Here is a tiny trained network, its code and every weight. The questions are about switching its units off for an input and a target symbol, where a switched-off unit gives its printed mean instead of its output.

import numpy as np


def w(rows, s, z=0):
    codes = np.array(rows[::2]) - 128.0
    scale = np.full(codes.shape[1], s)
    scale[-1] = z or s
    return codes * scale


def f(y):
    return y / 2 * (1 + np.tanh(0.7978845608 * (y + 0.044715 * y**3)))


def softmax(a):
    e = np.exp(a - a.max(-1, keepdims=True))
    return e / e.sum(-1, keepdims=True)


def log_softmax(a):
    a = a - a.max(-1, keepdims=True)
    return a - np.log(np.exp(a).sum(-1, keepdims=True))


def net(x, mask):
    ids = ['ΘΣαζλμπτ'.index(c) for c in x.split()]
    T = len(ids)
    res = E[ids] + P[:T]
    r = res
    for j in range(3):
        rows = slice(3 * j, 3 * j + 3)
        q, k, v = (r @ M[0][rows].T for M in (Q, K, V))
        z = softmax(np.where(np.tri(T) > 0, q @ k.T / 3**0.5, -1e9)) @ v
        o = O[0][rows]
        res = res + np.where(mask[j], z, o[:, -1]) @ o[:, :-1]
    y = f(res @ A[0][:, :-1].T + A[0][:, -1])
    res = res + np.where(mask[3:19], y, B[0][:, -1]) @ B[0][:, :-1]
    return log_softmax(res[-1] @ U[:, :-1].T + U[:, -1])


Q, K, V, O, A, B = {}, {}, {}, {}, {}, {}
E = w([
[167,26,135,91],'Θ',
[149,125,49,118],'Σ',
[162,141,249,114],'α',
[172,122,144,175],'ζ',
[210,130,171,154],'λ',
[166,126,187,148],'μ',
[129,22,192,62],'π',
[127,91,249,70],'τ',
],0.018)
P = w([
[43,145,108,195],'0',
[182,100,117,187],'1',
[197,104,125,167],'2',
[201,107,131,156],'3',
[213,107,135,140],'4',
[218,105,137,136],'5',
[231,101,137,130],'6',
[237,98,133,129],'7',
[239,95,128,119],'8',
[246,96,134,119],'9',
],0.013)
Q[0] = w([
[136,124,80,90],'head 0',
[134,214,155,78],'head 0',
[145,173,99,182],'head 0',
[3,166,87,108],'head 1',
[61,184,94,206],'head 1',
[71,169,141,95],'head 1',
[128,39,145,167],'head 2',
[106,129,137,102],'head 2',
[201,126,133,112],'head 2',
],0.017)
K[0] = w([
[173,100,48,153],'head 0',
[185,222,181,117],'head 0',
[174,223,87,246],'head 0',
[166,58,189,200],'head 1',
[175,68,175,164],'head 1',
[131,160,209,119],'head 1',
[54,134,116,109],'head 2',
[173,94,134,115],'head 2',
[36,130,107,153],'head 2',
],0.011)
V[0] = w([
[112,68,138,143],'head 0',
[127,159,90,174],'head 0',
[114,104,145,89],'head 0',
[149,153,208,97],'head 1',
[149,139,149,200],'head 1',
[162,166,91,88],'head 1',
[95,203,162,81],'head 2',
[246,105,166,160],'head 2',
[108,159,90,218],'head 2',
],0.014)
O[0] = w([
[103,191,100,134,206],'head 0',
[126,119,151,85,46],'head 0',
[138,124,124,152,138],'head 0',
[163,51,74,124,1],'head 1',
[195,142,117,117,207],'head 1',
[94,169,119,88,141],'head 1',
[75,204,75,132,22],'head 2',
[152,10,133,189,194],'head 2',
[11,71,146,93,243],'head 2',
],0.011,0.0064)
A[0] = w([
[105,177,112,121,53],'neuron 0',
[102,153,159,71,117],'neuron 1',
[148,153,106,211,70],'neuron 2',
[103,109,64,44,57],'neuron 3',
[91,96,27,171,174],'neuron 4',
[127,120,161,102,126],'neuron 5',
[170,106,105,155,54],'neuron 6',
[139,122,124,149,101],'neuron 7',
[136,143,165,140,103],'neuron 8',
[135,144,131,196,107],'neuron 9',
[102,166,144,78,2],'neuron 10',
[133,77,133,169,24],'neuron 11',
[177,151,143,62,123],'neuron 12',
[173,49,154,211,140],'neuron 13',
[176,116,137,72,146],'neuron 14',
[45,118,4,96,140],'neuron 15',
],0.014,0.0075)
B[0] = w([
[65,128,14,91,131],'neuron 0',
[142,27,135,82,144],'neuron 1',
[2,65,162,141,137],'neuron 2',
[169,126,73,119,130],'neuron 3',
[78,130,177,188,135],'neuron 4',
[123,72,55,134,147],'neuron 5',
[157,161,211,34,154],'neuron 6',
[105,99,167,88,135],'neuron 7',
[64,121,46,109,144],'neuron 8',
[98,68,118,125,139],'neuron 9',
[93,150,105,158,135],'neuron 10',
[115,236,198,101,161],'neuron 11',
[118,125,78,138,148],'neuron 12',
[80,131,43,164,253],'neuron 13',
[196,134,75,74,162],'neuron 14',
[196,134,236,120,132],'neuron 15',
],0.0075,0.027)
U = w([
[204,211,153,120,113],'Θ',
[219,145,247,137,175],'Σ',
[185,242,250,174,242],'α',
[106,161,118,70,14],'ζ',
[221,98,72,90,188],'λ',
[207,50,227,123,35],'μ',
[121,255,73,145,1],'π',
[108,106,79,204,165],'τ',
],0.0073,0.0057)

Each question gives the input, a string of symbols that net reads in full, and the target symbol t.
The units are the heads (3 rows each of Q, K, V and O) and the neurons (one row each of A and B). Each row of codes is followed by its name. A weight is (code - 128) times the scale printed after its matrix; where a second scale follows, it is the last column's (O, A, B and U).
mask holds one flag per unit, heads first, then neurons. A switched-off unit (its flag False) gives its mean, the last column of its rows in O or B, instead of its output. The means were averaged over made-up inputs and are rounded, as every weight is.
A unit's drop is (log p(t) with every unit on - log p(t) with that unit switched off) / (log p(t) with every unit on - log p(t) with every unit switched off).
The circuit of an input: a set's keep is (log p(t) with only the set's units on - log p(t) with every unit switched off) / (log p(t) with every unit on - log p(t) with every unit switched off). Starting from the 12 units with the biggest drops (on a tie, the unit counted first), units are removed one at a time, each time the one whose removal leaves the highest keep (on an exact tie, the one counted first), for as long as the keep stays at least 0.8.
units of the circuit, in order: the units of the circuit, biggest drop first
top k neurons: the k neurons with the biggest drops, biggest first
which heads matter: for each layer, one digit per head in row order, 1 if its drop is at least 0.15 and else 0, layers parted by /
drop of u: that unit's drop, to one decimal
input α τ Σ μ, target α: top 2 neurons	[neuron 13; neuron 5]
input Σ Θ τ λ λ λ λ λ Θ μ, target ζ: units of the circuit, in order	[head 2; neuron 1]
input τ ζ α, target τ: units of the circuit, in order	[head 1; neuron 13]
input α Σ τ, target α: units of the circuit, in order	[neuron 13; head 1]
input τ Σ α α, target π: units of the circuit, in order	[head 2; neuron 8]
input ζ ζ α Σ Σ Σ Θ Θ, target μ: units of the circuit, in order	[neuron 13; head 2; head 1]
input Θ λ Σ Σ λ Σ Θ π ζ τ, target λ: top neuron	[neuron 11]
input α λ Σ, target α: which heads matter	001
input ζ π Θ λ Σ λ λ Θ α λ, target μ: units of the circuit, in order	[head 2; neuron 13; head 1; neuron 11]
input λ Θ Σ π, target τ: top 3 neurons	[neuron 13; neuron 6; neuron 14]
input α λ α, target λ: which heads matter	010
input α ζ ζ ζ τ μ Σ λ, target α: top 4 neurons	[neuron 13; neuron 5; neuron 14; neuron 1]
input Σ Σ ζ, target ζ: units of the circuit, in order	[head 2; head 0]
input τ λ τ Θ Θ τ, target λ: which heads matter	011
input λ τ α α Θ λ ζ Σ λ, target τ: top neuron	[neuron 6]
input Θ Σ Θ Σ α Θ Σ α, target λ: which heads matter	001
input Σ ζ λ π, target ζ: which heads matter	011
input λ ζ Σ Σ λ Θ, target τ: top 2 neurons	[neuron 13; neuron 6]
input ζ λ Σ μ, target μ: top 2 neurons	[neuron 13; neuron 1]
input τ Σ Θ μ, target π: units of the circuit, in order	[head 2]
input Σ λ ζ π τ, target ζ: top 2 neurons	[neuron 1; neuron 13]
input α τ Θ π μ λ μ μ Σ μ, target α: units of the circuit, in order	[neuron 13; head 2]
input Σ ζ μ, target ζ: drop of neuron 1	0.2
input λ α Σ τ μ α μ, target τ: drop of head 2	0.8
input Σ π Σ λ Σ λ Θ ζ ζ, target ζ: drop of head 2	0.9
